Here is a tiny trained network, its code and every weight. The questions are about switching its units off for an input and a class, where a switched-off unit gives its printed mean instead of its output.

import numpy as np


def w(rows, s, z=0):
    codes = np.array(rows[::2]) - 128.0
    scale = np.full(codes.shape[1], s)
    scale[-1] = z or s
    return codes * scale


def f(y):
    return y / 2 * (1 + np.tanh(0.7978845608 * (y + 0.044715 * y**3)))


def log_softmax(a):
    a = a - a.max(-1, keepdims=True)
    return a - np.log(np.exp(a).sum(-1, keepdims=True))


def net(x, mask):
    res = np.array(x, float).reshape(1, 5) / 4 @ E
    y = f(res @ A[0][:, :-1].T + A[0][:, -1])
    res = res + np.where(mask, y, B[0][:, -1]) @ B[0][:, :-1]
    return log_softmax(res[-1] @ U[:, :-1].T + U[:, -1])


A, B = {}, {}
E = w([
[87,125,236,217,134,211,189,213,113,160,86],'x0',
[83,138,140,162,206,84,51,88,48,65,10],'x1',
[137,107,145,127,168,105,162,129,124,140,117],'x2',
[121,140,126,128,99,129,96,118,102,162,134],'x3',
[35,102,90,51,221,226,105,159,100,169,139],'x4',
],0.011)
A[0] = w([
[102,125,137,123,131,158,133,156,113,131,124,108],'n1',
[79,122,109,107,167,177,110,117,110,141,117,88],'n2',
[98,118,113,38,164,210,167,149,143,180,228,159],'n3',
[150,129,154,214,96,36,87,103,103,64,33,153],'n4',
[107,148,124,149,162,115,76,115,103,89,24,120],'n5',
[58,101,114,109,180,149,80,118,109,112,81,81],'n6',
[146,120,127,135,113,128,142,132,130,154,190,200],'n7',
[99,136,224,250,103,236,165,193,115,151,81,164],'n8',
[161,127,144,150,94,85,149,124,142,106,131,244],'n9',
[86,143,102,85,189,147,102,124,105,118,71,138],'n10',
[141,130,85,89,128,96,126,123,115,123,133,254],'n11',
[191,125,154,166,44,97,178,132,161,141,201,185],'n12',
],0.017,0.0087)
B[0] = w([
[156,145,120,121,164,162,138,141,147,131,113,150],'n1',
[140,135,169,75,170,153,123,147,133,122,119,172],'n2',
[158,62,67,107,88,203,140,105,171,145,113,215],'n3',
[98,138,89,221,93,159,114,114,164,124,63,221],'n4',
[115,178,143,99,147,111,87,135,133,71,104,195],'n5',
[118,157,150,83,177,142,106,131,95,111,126,187],'n6',
[183,146,130,117,125,95,169,127,147,140,145,165],'n7',
[126,124,251,136,100,147,177,113,131,150,79,255],'n8',
[180,189,119,161,129,89,127,142,130,138,187,182],'n9',
[91,119,118,101,145,131,101,133,80,146,146,189],'n10',
[128,131,44,126,138,97,100,151,131,104,173,171],'n11',
[135,109,190,152,168,73,138,154,81,141,186,213],'n12',
],0.03,0.037)
U = w([
[190,154,86,159,127,24,133,176,137,122,246,251],'0',
[88,213,2,228,104,163,47,166,144,111,133,153],'1',
[160,145,208,170,111,72,188,151,101,165,186,130],'2',
[70,154,168,221,77,107,99,77,171,83,41,46],'3',
[148,77,2,49,102,157,132,108,170,118,199,169],'4',
[69,133,74,42,189,121,47,144,70,54,163,105],'5',
[158,75,139,125,105,222,146,121,176,196,101,125],'6',
[97,181,203,43,183,165,123,124,102,80,102,55],'7',
],0.0093,0.003)

Each question gives the input, the list of numbers given to net, and the class t.
The units are the neurons (one row each of A and B). Each row of codes is followed by its name. A weight is (code - 128) times the scale printed after its matrix; where a second scale follows, it is the last column's (A, B and U).
mask holds one flag per neuron, in row order. A switched-off neuron (its flag False) gives its mean, the last column of its row in B, instead of its output. The means were averaged over made-up inputs and are rounded, as every weight is.
A unit's drop is (log p(t) with every unit on - log p(t) with that unit switched off) / (log p(t) with every unit on - log p(t) with every unit switched off).
The circuit of an input: a set's keep is (log p(t) with only the set's units on - log p(t) with every unit switched off) / (log p(t) with every unit on - log p(t) with every unit switched off). Starting from all 12 units, units are removed one at a time, each time the one whose removal leaves the highest keep (on an exact tie, the one counted first), for as long as the keep stays at least 0.8.
circuit, biggest first: the units of the circuit, biggest drop first
k most important neurons: the k neurons with the biggest drops, biggest first
drop when u is switched off: that unit's drop, to one decimal
input [-2,-2,8,5,-5], class 0: circuit, biggest first => [n8]
input [-1,-7,-4,-4,3], class 4: 2 most important neurons => [n8 n3]
input [-6,2,-5,3,-5], class 1: 2 most important neurons => [n4 n8]
input [-1,0,-3,2,4], class 4: circuit, biggest first => [n8 n3]
input [-1,2,7,-8,0], class 1: 2 most important neurons => [n8 n12]
input [-7,1,8,-1,2], class 5: 2 most important neurons => [n4 n3]
input [4,0,-3,-8,0], class 2: 2 most important neurons => [n4 n3]
input [-2,2,0,-7,-7], class 1: 2 most important neurons => [n4 n8]
input [-3,7,3,-7,-8], class 1: drop when n8 is switched off => 0.5
input [-5,1,8,8,3], class 5: drop when n8 is switched off => 0.2
input [-5,5,5,0,6], class 5: drop when n5 is switched off => 0.0
input [-8,6,-3,4,1], class 5: drop when n6 is switched off => 0.2
